Below is a small trained network, with its code and all its weights. Each question gives an input and a class and asks what happens when units are switched off, that is, made to give their printed mean instead of their output.

import numpy as np


def w(rows, s, z=0):
    codes = np.array(rows[::2]) - 128.0
    scale = np.full(codes.shape[1], s)
    scale[-1] = z or s
    return codes * scale


def norm(h):
    return h / np.sqrt((h * h).mean(-1, keepdims=True) + 1e-5)


def f(y):
    return np.maximum(y, 0)


def log_softmax(a):
    a = a - a.max(-1, keepdims=True)
    return a - np.log(np.exp(a).sum(-1, keepdims=True))


def net(x, mask):
    res = np.array(x, float).reshape(1, 8) / 4 @ E
    u = 0
    for l in range(2):
        y = f(norm(res) @ A[l][:, :-1].T + A[l][:, -1])
        res = res + np.where(mask[u : u + 8], y, B[l][:, -1]) @ B[l][:, :-1]
        u += 8
    return log_softmax(norm(res)[-1] @ U[:, :-1].T + U[:, -1])


A, B = {}, {}
E = w([
[127,128,124,134,130,126,126,131,124,127],'x0',
[128,126,124,132,128,133,128,128,127,133],'x1',
[196,238,112,166,193,194,119,198,210,139],'x2',
[126,130,133,122,121,125,126,132,133,123],'x3',
[128,127,132,127,127,128,129,126,130,126],'x4',
[84,37,176,154,188,124,59,87,202,125],'x5',
[113,111,219,161,132,80,140,254,98,233],'x6',
[131,130,128,126,133,126,125,128,121,127],'x7',
],0.0098)
A[0] = w([
[172,174,74,89,70,113,221,171,82,135,18],'L0N1',
[136,203,109,105,67,155,200,145,41,127,253],'L0N2',
[102,98,82,87,97,122,138,2,73,94,96],'L0N3',
[158,181,123,158,193,172,136,166,180,125,138],'L0N4',
[99,89,161,158,103,69,148,175,74,172,50],'L0N5',
[132,185,91,106,109,84,145,151,103,110,41],'L0N6',
[157,154,85,139,156,152,125,90,150,61,122],'L0N7',
[146,140,78,142,141,148,123,141,173,93,55],'L0N8',
],0.008,0.004)
B[0] = w([
[53,91,159,139,217,167,10,110,126,115,199],'L0N1',
[212,120,106,141,40,58,235,103,167,143,255],'L0N2',
[155,118,94,165,129,120,124,254,158,58,249],'L0N3',
[132,202,107,112,160,164,102,168,177,170,242],'L0N4',
[187,187,169,30,81,203,99,111,87,160,204],'L0N5',
[88,103,162,139,168,153,125,102,161,133,157],'L0N6',
[73,135,106,58,76,160,142,82,88,159,214],'L0N7',
[131,139,156,74,134,100,126,64,70,168,171],'L0N8',
],0.0087,0.0077)
A[1] = w([
[95,78,228,152,88,115,152,44,95,145,132],'L1N1',
[134,124,187,185,171,88,144,222,131,188,96],'L1N2',
[103,47,86,178,122,83,146,89,118,28,34],'L1N3',
[109,157,155,149,153,138,92,109,182,131,208],'L1N4',
[163,192,103,87,147,158,101,191,93,170,75],'L1N5',
[127,59,194,127,122,94,135,102,51,181,49],'L1N6',
[106,168,78,172,146,148,118,18,156,147,38],'L1N7',
[55,100,159,89,175,189,1,161,105,91,253],'L1N8',
],0.0098,0.004)
B[1] = w([
[87,108,64,86,143,91,124,189,55,95,182],'L1N1',
[102,151,172,219,134,113,137,114,121,170,215],'L1N2',
[138,79,145,245,126,67,140,76,149,99,215],'L1N3',
[175,109,157,116,70,165,131,133,98,127,208],'L1N4',
[106,57,130,155,89,65,167,77,122,80,236],'L1N5',
[87,183,47,45,139,138,119,190,96,158,186],'L1N6',
[186,125,127,34,136,161,120,168,165,147,178],'L1N7',
[61,121,143,127,244,172,59,98,116,104,254],'L1N8',
],0.011,0.0085)
U = w([
[186,76,60,189,41,43,203,126,134,29,150],'0',
[78,37,113,207,200,107,69,59,149,15,181],'1',
[210,194,54,37,71,160,206,105,201,139,192],'2',
[146,143,128,34,212,245,42,82,187,104,97],'3',
[162,148,106,35,39,64,171,214,24,159,82],'4',
[11,116,117,77,215,120,73,189,40,152,253],'5',
[186,197,180,240,72,80,200,147,154,207,73],'6',
[81,152,255,240,211,177,75,135,160,192,9],'7',
],0.015,0.0013)

Each question gives the input, the list of numbers given to net, and the class t.
The units are the neurons (one row each of A and B). Each row of codes is followed by its name. A weight is (code - 128) times the scale printed after its matrix; where a second scale follows, it is the last column's (A, B and U).
mask holds one flag per neuron, layer by layer. A switched-off neuron (its flag False) gives its mean, the last column of its row in B, instead of its output. The means were averaged over made-up inputs and are rounded, as every weight is.
A unit's drop is (log p(t) with every unit on - log p(t) with that unit switched off) / (log p(t) with every unit on - log p(t) with every unit switched off).
The circuit of an input: a set's keep is (log p(t) with only the set's units on - log p(t) with every unit switched off) / (log p(t) with every unit on - log p(t) with every unit switched off). Starting from the 12 units with the biggest drops (on a tie, the unit counted first), units are removed one at a time, each time the one whose removal leaves the highest keep (on an exact tie, the one counted first), for as long as the keep stays at least 0.8.
circuit, biggest first: the units of the circuit, biggest drop first
k most important neurons: the k neurons with the biggest drops, biggest first
k most important neurons of layer l: the k neurons of layer l with the biggest drops, biggest first
drop of u: that unit's drop, to one decimal
input [1,-6,0,-8,-6,-8,-7,1], class 0: most important neuron	[L0N2]
input [-2,-1,-7,0,1,0,1,-3], class 4: 2 most important neurons	[L0N5; L0N1]
input [-7,2,7,5,-2,0,6,-1], class 6: 3 most important neurons	[L0N1; L1N8; L1N5]
input [6,4,6,0,0,5,0,2], class 3: 2 most important neurons of layer 1	[L1N3; L1N7]
input [-1,0,0,-7,8,0,4,2], class 4: 2 most important neurons	[L0N1; L0N5]
input [1,-2,-2,1,-1,0,2,7], class 4: 2 most important neurons of layer 0	[L0N1; L0N5]
input [-2,8,4,-3,4,-1,-8,6], class 2: 2 most important neurons	[L1N8; L0N1]
input [3,-2,2,1,2,-8,1,5], class 6: 3 most important neurons	[L0N2; L0N7; L0N1]
input [2,-4,1,7,1,-3,7,3], class 6: circuit, biggest first	[L1N2; L1N8]
input [-8,-5,0,-6,-1,-3,-6,0], class 0: 2 most important neurons	[L0N3; L0N4]
input [2,5,6,-6,-2,-2,0,-8], class 2: 2 most important neurons	[L0N3; L1N3]
input [0,-1,0,6,3,-8,-5,-7], class 0: 3 most important neurons	[L0N2; L0N4; L0N5]
input [7,-1,1,7,7,6,-1,4], class 3: 2 most important neurons of layer 0	[L0N3; L0N2]
input [6,-8,0,-3,-4,8,7,8], class 5: 3 most important neurons of layer 1	[L1N6; L1N1; L1N3]
input [-5,-2,-4,4,8,-4,-1,3], class 0: circuit, biggest first	[L0N2]
input [-6,-5,-6,-3,4,0,4,-2], class 4: 3 most important neurons	[L0N1; L1N8; L0N5]
input [-3,-6,4,4,-2,-5,3,6], class 6: 2 most important neurons	[L0N2; L1N8]
input [2,-8,-6,8,2,0,-2,-5], class 0: 2 most important neurons	[L0N1; L1N8]
input [0,-5,2,1,-4,8,0,-7], class 3: 2 most important neurons	[L0N3; L1N3]
input [6,-6,1,5,-6,-1,1,-4], class 6: 3 most important neurons	[L0N2; L1N8; L0N7]
input [-4,7,3,5,0,0,5,-5], class 6: 2 most important neurons of layer 1	[L1N8; L1N5]
input [6,-6,1,3,-5,2,-1,6], class 3: 2 most important neurons of layer 0	[L0N2; L0N3]
input [3,2,-6,-7,7,0,-7,-5], class 0: most important neuron of layer 0	[L0N1]
input [-7,-7,3,-7,-2,-1,-5,2], class 2: drop of L1N2	0.0
input [-3,-3,1,8,6,7,-2,1], class 3: drop of L0N3	0.2
input [-7,4,6,-6,-4,-1,8,-1], class 6: drop of L1N8	0.5
input [2,1,-4,-1,-6,-2,-5,0], class 0: drop of L1N8	0.1
